Below are the code and all the weights of a small trained network. Each question names an input and a target symbol and asks about switching units off, where a switched-off unit gives its printed mean instead of its output.

import numpy as np


def w(rows, s, z=0):
    codes = np.array(rows[::2]) - 128.0
    scale = np.full(codes.shape[1], s)
    scale[-1] = z or s
    return codes * scale


def f(y):
    return y / 2 * (1 + np.tanh(0.7978845608 * (y + 0.044715 * y**3)))


def softmax(a):
    e = np.exp(a - a.max(-1, keepdims=True))
    return e / e.sum(-1, keepdims=True)


def log_softmax(a):
    a = a - a.max(-1, keepdims=True)
    return a - np.log(np.exp(a).sum(-1, keepdims=True))


def net(x, mask):
    ids = ['βδθλμξπστ'.index(c) for c in x.split()]
    T = len(ids)
    res = E[ids] + P[:T]
    q, k, v = (res @ M[0].T for M in (Q, K, V))
    z = softmax(np.where(np.tri(T) > 0, q @ k.T / 2**0.5, -1e9)) @ v
    res = res + np.where(mask[0], z, O[0][:, -1]) @ O[0][:, :-1]
    y = f(res @ A[0][:, :-1].T + A[0][:, -1])
    res = res + np.where(mask[1:17], y, B[0][:, -1]) @ B[0][:, :-1]
    return log_softmax(res[-1] @ U[:, :-1].T + U[:, -1])


Q, K, V, O, A, B = {}, {}, {}, {}, {}, {}
E = w([
[26,75,110,137],'β',
[130,100,100,165],'δ',
[2,63,102,120],'θ',
[50,81,112,143],'λ',
[126,98,111,156],'μ',
[127,30,105,131],'ξ',
[73,133,189,203],'π',
[170,61,180,191],'σ',
[43,231,81,108],'τ',
],0.0063)
P = w([
[117,117,3,231],'0',
[95,90,43,215],'1',
[87,85,72,204],'2',
[88,91,89,179],'3',
[90,87,112,162],'4',
[79,88,144,142],'5',
[91,98,149,128],'6',
[94,104,169,113],'7',
[99,110,184,93],'8',
[98,123,202,82],'9',
[89,112,205,63],'10',
[89,117,208,39],'11',
],0.0042)
Q[0] = w([
[176,236,117,142],'H1',
[254,180,99,137],'H1',
],0.031)
K[0] = w([
[142,44,12,167],'H1',
[27,105,52,254],'H1',
],0.018)
V[0] = w([
[178,5,46,14],'H1',
[241,55,170,231],'H1',
],0.015)
O[0] = w([
[120,19,24,55,126],'H1',
[166,174,191,5,254],'H1',
],0.012,0.003)
A[0] = w([
[90,167,114,171,178],'N1',
[149,151,167,85,185],'N2',
[188,147,97,170,174],'N3',
[110,168,27,124,23],'N4',
[139,124,127,126,72],'N5',
[149,117,128,127,81],'N6',
[83,204,94,46,10],'N7',
[218,37,180,147,93],'N8',
[198,237,1,109,251],'N9',
[172,96,142,137,81],'N10',
[145,120,128,128,66],'N11',
[149,87,69,151,91],'N12',
[123,65,140,84,213],'N13',
[202,52,155,228,49],'N14',
[131,139,137,124,85],'N15',
[184,165,98,122,170],'N16',
],0.014,0.0032)
B[0] = w([
[87,146,95,142,172],'N1',
[139,78,197,128,227],'N2',
[165,167,134,175,125],'N3',
[33,117,124,82,140],'N4',
[120,118,141,114,117],'N5',
[118,119,139,103,119],'N6',
[52,167,108,87,176],'N7',
[56,168,112,50,155],'N8',
[254,181,71,95,132],'N9',
[102,132,129,83,122],'N10',
[113,119,142,104,116],'N11',
[94,83,108,183,173],'N12',
[179,65,103,132,254],'N13',
[163,132,119,20,159],'N14',
[114,115,146,133,125],'N15',
[165,116,176,130,127],'N16',
],0.024,0.007)
U = w([
[71,108,121,151,49],'β',
[254,135,120,153,128],'δ',
[25,92,117,141,87],'θ',
[108,114,116,167,27],'λ',
[236,121,125,163,49],'μ',
[179,64,89,115,255],'ξ',
[139,177,196,225,242],'π',
[162,118,202,54,22],'σ',
[90,225,69,78,155],'τ',
],0.0038,0.0023)

Each question gives the input, a string of symbols that net reads in full, and the target symbol t.
The units are the heads (2 rows each of Q, K, V and O) and the neurons (one row each of A and B). Each row of codes is followed by its name. A weight is (code - 128) times the scale printed after its matrix; where a second scale follows, it is the last column's (O, A, B and U).
mask holds one flag per unit, heads first, then neurons. A switched-off unit (its flag False) gives its mean, the last column of its rows in O or B, instead of its output. The means were averaged over made-up inputs and are rounded, as every weight is.
A unit's drop is (log p(t) with every unit on - log p(t) with that unit switched off) / (log p(t) with every unit on - log p(t) with every unit switched off).
The circuit of an input: a set's keep is (log p(t) with only the set's units on - log p(t) with every unit switched off) / (log p(t) with every unit on - log p(t) with every unit switched off). Starting from the 12 units with the biggest drops (on a tie, the unit counted first), units are removed one at a time, each time the one whose removal leaves the highest keep (on an exact tie, the one counted first), for as long as the keep stays at least 0.8.
circuit, biggest first: the units of the circuit, biggest drop first
k most important neurons: the k neurons with the biggest drops, biggest first
drop when u is switched off: that unit's drop, to one decimal
input θ β τ β, target τ: circuit, biggest first => [H1; N14; N1]
input β ξ ξ δ θ δ μ σ, target σ: 4 most important neurons => [N2; N8; N12; N1]
input μ λ ξ β ξ θ σ ξ, target σ: 2 most important neurons => [N2; N12]
input τ θ δ, target τ: 4 most important neurons => [N14; N13; N2; N1]
input σ ξ τ τ, target τ: circuit, biggest first => [N7; N9; N13]
input β ξ σ ξ π ξ, target π: circuit, biggest first => [H1; N13; N14]
input ξ β σ π, target σ: circuit, biggest first => [H1; N2]
input σ τ μ θ λ θ λ θ τ π, target τ: 4 most important neurons => [N14; N1; N2; N13]
input β θ θ ξ τ θ ξ, target τ: 2 most important neurons => [N14; N13]
input ξ θ ξ θ θ θ θ, target θ: circuit, biggest first => [H1; N4]
input ξ σ δ, target σ: 3 most important neurons => [N2; N7; N12]
input μ τ λ, target τ: 4 most important neurons => [N14; N1; N13; N2]
input θ β δ ξ ξ λ ξ ξ π τ β ξ, target τ: circuit, biggest first => [H1; N14; N1; N13]
input β ξ ξ σ σ β ξ τ θ β, target τ: 3 most important neurons => [N14; N1; N13]
input θ σ θ λ, target σ: 4 most important neurons => [N2; N12; N1; N7]
input λ θ θ, target θ: 3 most important neurons => [N4; N12; N9]
input δ τ ξ ξ θ π τ τ σ, target τ: most important neuron => [N14]
input ξ σ π τ π δ π π β, target π: drop when H1 is switched off => 0.7
input σ π μ τ τ θ π, target τ: drop when H1 is switched off => 1.2
input π β ξ β ξ ξ π π λ, target π: drop when N15 is switched off => 0.0
input β π δ μ π θ β, target π: most important neuron => [N13]
